What can hang from each mark
C: J N U
A: M N X
P: A J V
K: N V X
M: A K V X
U: J N
N: K U
J: C N P V
X: M N V
V: A J X

Every row comes from one small tree of marks. Brackets hold a mark, then the marks that hang from it, in alphabetical order. Every link used is in the known rows. Which tree was each row made from?
Each row is shifted at random along 6 fixed directions that mean nothing.
Known rows
[K [N [U [J C]]] [X M [V A]]]: [ -29 -209 -315   15  -69  188 -250  185  -50   71  -54 -183  -82  -67
  -12 -120  -31  148  402 -130   -7 -301  101 -134  -40 -111  244  182
  -72 -307  534  -58  -40   89   33  -53 -169  -64 -185  -30 -228   38
  -91  104 -223  -75  113]
[N [K [V A] [X M]] [U [J P]]]: [-118 -203 -319  -45  -37  119 -185  116  -64   65  -61 -142  -55 -159
  -76  -13  -23   70  369  -68 -129 -128   22   -8   48  -66  224  162
  -49 -348  494  225   46  204   33  -47  -81   11 -218   86 -177   90
 -113   33 -226  -41  235]
[K N V X]: [ 151  -80 -359  -31  -39   42   23  340   43  -49  -20 -204   96   62
   25  -29  -53  -45  339 -161  -63  -99  193   17   43 -116   16   88
 -125 -177  340 -113 -145  -81   43   77  135 -106 -291  -46 -196   78
   59    2 -110   -3   57]
[A [N [K [V [J C]]]] [X M]]: [  93   33 -236  131 -127  111 -206  240  -89  108  -12   48  -36 -100
   39 -115    9  213  402 -182   87 -428   13 -233 -135  -52  244  143
  -21 -231  422 -323  -86 -127   39   66 -188  -14  -30   62  -89  -18
 -276  152 -129 -201  -65]
[X [M K] [V A [J P]]]: [-136  -82 -351   42 -150   97 -167  102 -167   94  -74  -31  -32 -194
   14  -61  -43  252   42  -79  -66 -272   39 -195   23   37  218   80
   53 -225  407 -140  -61  -64   89   67 -194  -29   37   83 -158   10
 -264  129 -127 -247    9]
[K [X [N U]]]: [  29  123   64  -30  -73   72  -32   89 -201   91 -120  -44  -23  -96
 -110 -113   51  224  195  -33   -8 -229  -60 -187  -69  164   61   76
   46 -229  169 -376  244  -12  144  -44 -131 -277  -87  145  -23   98
 -436  123  189 -210  164]
[K [V [A M N] [J P]]]: [  -7  -16 -279   38  -57 -176   71  346 -116   30 -120 -152 -129  -89
   27  -71  -79  138   52 -118   82  -35  113 -132   -8   60 -200  139
   79 -242  251 -263 -132  -17 -262 -133  225   86  111  -57 -177  146
   -4   -9 -146 -291   -4]
[K [N [U [J C]]] [X [V [A M]]]]: [-131  -34 -163   20    2  105 -191  135  -62  117  -78   12  -84 -171
  -12 -132   68  170  435  -33   82 -317 -142 -215  -40  -69  123  121
  -22 -384  489 -191  147  115   23 -134 -145   51  -91  118  -49   26
 -274  152  -58 -196  124]
[J C P [V A [X M]]]: [ -17 -223 -419  191  -64    6 -262  -54  -30  100  -48 -122   77 -107
  167   19 -107   -7  167  -23   -6  -59   67  -21   85 -156   24   -6
   -9 -333  415  -75   15 -123  -18  -54 -117  137  -15   -8 -194   -1
  118 -100 -429    3   22]
[X M [V A J]]: [-236  -44 -274  202  160  -32   40  176    6    5  -93  -29 -172   -1
  -42   66  -95  -15  -37   64   15  186    2   18   85   35 -202   93
   42 -209  409   32  218  163 -126 -159   27   30 -161   43  -61  133
   47  -54 -223  -51  203]
[K [X N V]]: [-123  101 -181  205  137  -44   -8  -47   48  110    4  -51  -63  -39
   96   61  -91  -64  316    0   19  -18  -32  -33   61 -139    6  -21
  -30 -230  259   96  143   -4    2  -48 -145 -126 -154    9 -107   64
  111  -90   81   82   87]
[A [M [K [N U]]]]: [  28 -101 -182 -161 -105   31  -53   99  -22   64   84 -121    8   15
  135  -33   -8   33  265   -8  -46 -260   77  -88 -114 -152  189   62
   22 -206  219  -95 -274  -98   86  203  -77   22 -102  -20 -172  -59
   57  158 -156   19   20]
[C [J N V]]: [ -43  192 -259  461   57  -94  111  145 -145   51  -73  -18  -36 -107
  119   78  -70   77  153   82   74  -37    5  -65 -144 -136    4    0
   76 -235  179  -53  161  -30 -196  -83  -51   -1   65  -95  -96   60
  -38   71  -34  -91 -156]
[U [J C P] [N [K V X]]]: [ 121  -39 -316   32  -56   80   -4  282 -229   52 -116 -194 -112 -178
 -168  -89   -9  248  526 -248   64 -240   84  -69  -99   82  108  250
 -114 -230  325  -16   10  160  -54 -109   -6  -75  -74   48 -217  254
 -307    1  -36 -233   32]
[K [N U] [V [J C [P A]] X]]: [  39 -171 -109  194   -4   27 -146  280  -81   33  -99 -153  -43  -66
   -6  -45  -56  -27  374 -102  -62  -85   61   22    7    3  -60  125
  -61 -376  287  -94   40   67  -29 -108  -27  116 -230  104 -185  128
  -40   50 -424    6  166]
[K N [V [A M]]]: [ -59   -5 -218  -52    1  -26   32  188   -9   22  -70  -56   -9  -28
   15  -61   10  118   51  -54   57  -85  -42 -133   36  -52 -119   82
   47 -197  390 -257    2   36  -71  -28  138    1  -53   39  -23   45
  -51  107  -58 -260  119]
[N [K [X [M A] [V [J C]]]] U]: [ -79   26 -386  -33   44  -75 -106  303 -127   83  -22  -48 -168 -205
   41  -68  -68   -2  363   41    4  -67   17  -86  -66  151 -116  172
  155 -282  602 -167  119   75 -163  -84   52  108   74   -9  -27   77
  -80  -67 -283 -232  126]
[C [J P V] [U [N [K [X M]]]]]: [   1 -105 -439  365  -84  102  100  342 -174   33  -84 -143  -56 -182
   22   89   49   85  498  -20 -103 -185   27   19  -99 -124   73  143
 -116 -298  505  -45  -57   39   -4  -12  -22  -39 -188   48  -57   16
 -144   97  -67 -101   38]
[A [M K [X [V J]]] [N U]]: [-158 -165 -361  -97  -45  138  115  288  -57  -49  -19 -268  -56   60
  -49   -1   -5   91  432  -58  -77 -146  201  -54  -87    5   99  289
 -163 -231  303    0 -254   30   17   92  118   80 -244  -12 -215   -1
   -6  116 -344  -53   42]
[K N V [X [M A]]]: [-148   35 -356  -50   14   41 -101   59   20  129   28  -75  -20 -128
   68   12    0  164  210 -122   73 -259  -45 -194   41 -128  207   91
   -9 -224  529  -73   30   38    4  -41  -43 -120   16  -38  -75  -12
  -34   34  -66 -276  138]
[A [M [X V]] N]: [ -14  -16 -326  -79  -25   -9  165  253  -30   -9  -60 -245  -68   63
   -5  -34  -27  101  172 -102   17  -21  166  -69  -16   39 -147  146
  -34 -190  234 -234 -185  -81  -47    4  206  -21  -73  -28 -157   76
    8   -4 -143 -185   41]
[N [K [V A J] [X M]] U]: [ -79   28 -276 -154  -73    3 -230   90 -142   85   -4  -72    6 -200
   88  -82 -118  100  304  -58  -17 -277  103 -229  -47  -74  316  174
  142 -242  455   28   81   80 -191   70  -21  -12  105 -159 -123   18
  -49    6 -221 -158   52]
[X [N [U [J P]]]]: [  10  256  186  304   61 -227  -62  114  -67  154  -23  138 -145 -209
  199   34   90  -87  254  131   -6   36 -198  -37  -94   24 -373 -130
  293 -352   24 -272  133 -152   14  -99  -52  110   64   75  -10   42
  -96  128  137  -39  -12]
[A [X [N K U] [V [J C P]]]]: [  73  161 -126  318   58 -229 -103  236 -147  147  -54  -84 -198 -164
   90  -71 -160  -49  490    1    8  -40   -4  -14 -132  148 -267   50
  169 -325  308 -155   86  -51 -198 -115  -84   41   31   46 -168  207
    5  -87  -58  -69   26]
[J [C N U] [V X]]: [  28   23 -202  295  -19   35   18  -22 -120   67 -111  -28  152  -83
  126   76  -10   17  363   97   16 -191  -17  -53 -142 -114   73   41
  -69 -300  249 -206  193  -44  -30  -63 -132 -175  -89   41  -64  -48
  -74   28  -69  -46   -2]
[M A [K [N [U [J C]]]] [V X]]: [ -17  -73 -423   34  183 -127  -94  201    2   43   18 -189 -216  -51
  -23   12 -159  -95  536   75  -96  181   -9  159  -73  253 -127   45
   21 -413  434  -76  174   -7   71 -170  -53   34 -238  154 -283  199
   28   20 -489    1  277]
[X [V [J [N K]]]]: [  28  -10 -303   94  -56    9  117  347 -219  -18 -106 -133  -88  -41
  -37  -69 -127  130  169  -63  -46 -119  187  -79 -149   74   59  143
  -24 -156  231 -117  -25   44 -116   53  -54  -60  -76  -36 -197  134
 -151   55  -80 -116  -45]
[M [A N] X]: [-205  -38 -214  -25  112  -16  121  111   77   21   38 -119  -93   69
   67   84  -23  -64  111   22   39   93   49   60    0  -47 -107  107
  -86 -154   48  -27  -47  -37   51  -62   99   34 -119   -8 -141  -11
  154  -61 -236  -15  123]
[J [C U] N [P [V A [X M]]]]: [ -58 -287 -448  193  -65   87   35   55 -158   20 -179 -299  -37  -48
   12   36  -51   77  166   30  -53  -23  119   35  -42  -35 -108  120
 -125 -217  428 -123  -93  104 -131 -140  -31  -34 -143   19 -201   62
   92  -69 -398 -122  139]
[X [M A] [N K U] [V J]]: [-165  -14 -280   37   65  -92   14  201 -121   84   -6 -200 -296  -81
   20  -23 -163   43  187   25  -44   39  117  -40 -117  116  -47  201
  157 -229  425   61   11  159 -214  -55   -6  -37   17  -96 -175  105
  128   -6 -217 -111  166]
[P [A M] [J N]]: [ -21    3  -49  177  -46  -26    8  160  -74   86  -41   23 -235  -47
   93  -44  -21   17   13   14   11  -71  -31  -51  -48 -118   43 -104
   32 -293   23 -218  -34  -82   11    7 -148  119  -52  123  -55   15
 -127  125 -175    7   28]
[K [X [M [V [J P]]]]]: [ -56   26 -405  160   21  -67  -22  279  -54   34  -52 -113  -41 -155
   84  121  -52    1  207  -28  -24  -15   73  -50   39  -26  -74   48
  -62 -273  384  -53  -22  -60  -88  -88  131   84   -7  -48 -146   85
   32  -66 -203 -124   32]
[V [A M] J]: [ -67  -84 -125 -116 -128  109  -40  231 -133  -11  -98   -3  -37  -38
  -45 -119    0  184  -96  -35   66 -180  101 -152  -41  -13  162  146
  -36 -193  133 -246   -7    1   -2    7   19   38  -36   39 -123   16
 -262  122 -173 -150   40]
[N [K [V J] X] U]: [ -73   95 -205    0  109  -61    0  193  -77   14  -17  -51    1  -99
   -8   28  -99  -84  441   24  -37  -34   51  -15  -47  -19   63  171
   23 -247  306  202  212  189 -179  -23   83   19 -126  -43  -93  141
    3  -80 -162   20  113]
[P A [J N] V]: [  75   94 -126  263  -60   20   11  199  -96   47  -87   58 -155  -59
   43  -81  -54  -44   41   27 -126   -7  -14   23  -35    2   29 -158
  113 -256   29 -303    1 -166  133   20 -212  -17 -177  225  -68   45
 -242  198 -192   64   10]
[J [C U] N [P A V]]: [  20   28 -219  268   26 -100  254  226 -205   20 -200 -160 -120  -74
    5   69  -20  -48   21  108  -24  130    3  109  -69   97 -456   76
   54 -136  221 -210  -46  110 -226 -173  111  -40  -18   99  -30  151
   24  -49 -202 -195   94]
[J C [N [K [V X]] U] [P A]]: [  29 -110 -115   92  -59   22 -148   -5 -230  138 -122 -116  -35 -170
  -22  -71  -72  121  335  -55  -80 -188  -64  -67  -44   73   74   65
   42 -350  314 -112  141   89    7  -51 -255   -7  -60  189 -106  120
 -215   53 -271 -139  172]
[P [A M X] [V J]]: [  75  226 -217  -63  -83  -74   43  355 -155    3 -132  -33 -155  -92
  -79 -149  -93   87  -42  -45   54    2  100  -80  -20  250  -69   46
  177 -239  217 -474   21 -113 -136  -64  135   -1   25  150  -82  173
 -320   54 -265 -242  119]
[V A [J [C N U] P] X]: [ 166 -105 -152  182 -147  -72  -68  307 -214   25 -176 -116  -30 -147
  112  -85  -66   26  233   16  -22 -142  137  -36 -142  104 -109   30
    5 -316  140 -513   18 -168  -83 -102  -14  -77  -16   30 -205   50
 -148  -11 -158 -141   19]
[V J [X M]]: [-115  -60 -179   30  -27  115   16  209 -124  -45  -88  -55   -8  -47
  -30    8   50  145   54  -28   50  -59  122 -134  -42   15   12  144
  -88 -196  182 -207  122   49  -53   -6  116  117  -70  -43  -69   25
 -176   13 -232 -131   86]

Which tree is each row?
[-181  -55 -437  241  -35  117   87  246  -68  -54 -116 -149  -42  -78
  -13   18    0   84   31    5    8   44  127   20    5 -105  -57  137
  -65 -144  290  -29 -143   51 -147  -73  207  139  -99   -8 -125   17
   21   11 -239 -138   62] -> [C [J [P [V [A [X M]]]]]]
[ -33 -119 -282 -197  -74   36   40  125  -53    8   36 -260  -45   -3
   70  -13   -9    2  393   -9  -34 -129  159  -55  -59  -85   61  147
  -85 -180  284  -49 -238  -35  -28  153  107   36 -130  -83 -154  -27
  117    3 -151   -5   67] -> [A [M [K [X [N U]]]]]
[ -90  -87 -213    8  -65   55 -133   61  -30   71    8  -99  -61  -22
  133    9  -63   88  174  -15  -50 -152   99 -125  -97 -142  217  112
   67 -267  218  -31 -160  -68   28    8 -107  -33  -34 -112 -246  -74
   90  217 -256   -8    7] -> [X [M [V [A [N [U J]]]]]]
[ 191 -131 -321  310  -51   27   94  225 -125    7 -139 -179   40   92
   -3   50  -81  -27  245   50  -68  -48  112  142 -117  -30  -94   91
  -99 -231  350 -149   -1  -32   11  -75 -133 -231 -277   73 -195  111
  -24   40 -230   21    1] -> [J [C U] N V]
[-214 -197 -463  -32    4  205  182  144   60  -50   -5 -167   26  140
  -83  102   14   99  320  -43  -22 -103   52   10   -3 -103  154  197
 -382 -163  319   30 -247    7  174   71   32   25 -379  162 -152  -51
   24  115 -229  -22  144] -> [A [M K V] N X]
[ -85 -100 -151 -314 -159  120   81  173 -285   -6 -153 -309 -111   -2
 -219 -217  -71  359   58  -98   43 -199  170 -186 -145  196  123  331
  -65 -122  228 -249  -13  197 -148   15  109 -148  -14   19 -154  132
 -255   46  -35 -338  245] -> [V [A M [X [N K U]]]]
[-141    2  -78   75   45   78   51  -35  -25   91  -56 -137 -154   71
 -119    1  -45  187  105  -59  142 -102  -10  -57  -33  -46  147  113
 -172 -208  162   12   94  117    6 -108 -131 -165 -188  123 -162  131
  -92  -21   13  -49  221] -> [A M [X N]]
[ 212 -130 -205   98  -47   46  -36  294  -32   -4    0  -87 -131    6
   74  -37  -64  -98  320  -17  -25  -76  176  111 -195 -105  112   52
  -72 -208   78  -59 -176  -77   35   73 -108   -9 -220   11 -250   30
    9   50 -147  185  -40] -> [U [J [C [N K]]]]
[-155  -28 -112  494   92   40  188  211 -107   23 -127  -19 -133  -64
  -40  121   72   90   86   80   29   29  -97   55  -74 -103 -127   25
 -142 -224   80   23  115  125   -3 -168  -74   64 -187  129  -61   91
 -135   74   32  -45   50] -> [C [J N P]]
[-141   80  -97   69   81 -107   11  218  -76  110  -89 -185 -257 -153
  -29   -3  -11   68  232  -32  -22   22  -67  -34    5  112 -199   71
  112 -416  291  -66   63  122 -102 -179   81   86  -18  116 -121  192
 -103   57 -183 -211  237] -> [K [N [U [J [P [A [M [X V]]]]]]]]
[ -99   -6 -227   97 -127  179  -42  251 -178   53  -54  -18  -13 -118
   48 -115   10  135  427  -27    8 -375   76 -119 -203  -38  187  268
 -133 -188  332 -197 -102   -8   13   65 -113  -82  -63   37 -120 -106
 -196  142  -68 -200  -27] -> [M [A [X [N K] [V [J [C U]]]]]]
[ 102   78  -93  166   -5 -149   67  204 -179   58  -91 -159 -293    0
   -5  -79 -211   40  -75  -47   -3   74  148   17  -86   91  -16  -57
  110 -207  -89 -155   82  -23 -146  -69 -100 -107   18    9 -223  242
  -75  -41 -167  -18   64] -> [P A [J N]]
[  55  -15 -297  197  -33   86   15  150 -180   -5 -156 -152   14  -86
  -59  -25  -43  179  316  -58   82 -128  135  -78 -162   29  147  139
 -124 -304  186 -174  186   41  -94 -129  -26  -82  -77   -6 -213  105
 -228   29 -147 -112  -17] -> [U [J [C N] [V X]]]
[-188 -163  -77  209  -16   79   60  119 -180    9 -115 -144   22  -59
   17   76    8   91  264   20   -8 -127   86  -61 -112  -94   60  147
 -191 -285   29   49   63  143  -76  -90  -51  142 -148  -38 -203   41
  -33   20 -224   18   42] -> [V [J [N U] P] X]
[ -68 -253 -271  186  -22   33   47  132 -118   27 -145 -227   27   44
  -53    5  -83   60  142  -13  -13  -21   81   39  -24  -28 -127  227
 -105 -217  237   10  -31  130  -74 -169   -9  -11 -151   42 -195  107
   78  -25 -260  -36   78] -> [J C P [V [A [N U]]]]
[  47  198 -178  218  122 -138  -96  186  -27   89    8  156   11 -194
  174   58  -19 -210  574  112    9 -104 -119    3  -71 -101  -99   29
   74 -288  404  -28  232    2 -131  -30  -22   41  -52   37   36   44
  -22  -78 -101   -3   -2] -> [N [K [V [J [C U]]] X]]
[ -87  -82 -352   49   46   89  -67  158 -193   79 -112 -199 -140 -195
 -172   42  -13  186  392  -28  -34 -105  -20  -38  -87  105   87  235
 -128 -313  477  168  147  294  -63 -184  -26   -8  -71  101 -155  211
 -207  -28 -195 -194  218] -> [N [K [X [M V]]] [U [J C P]]]
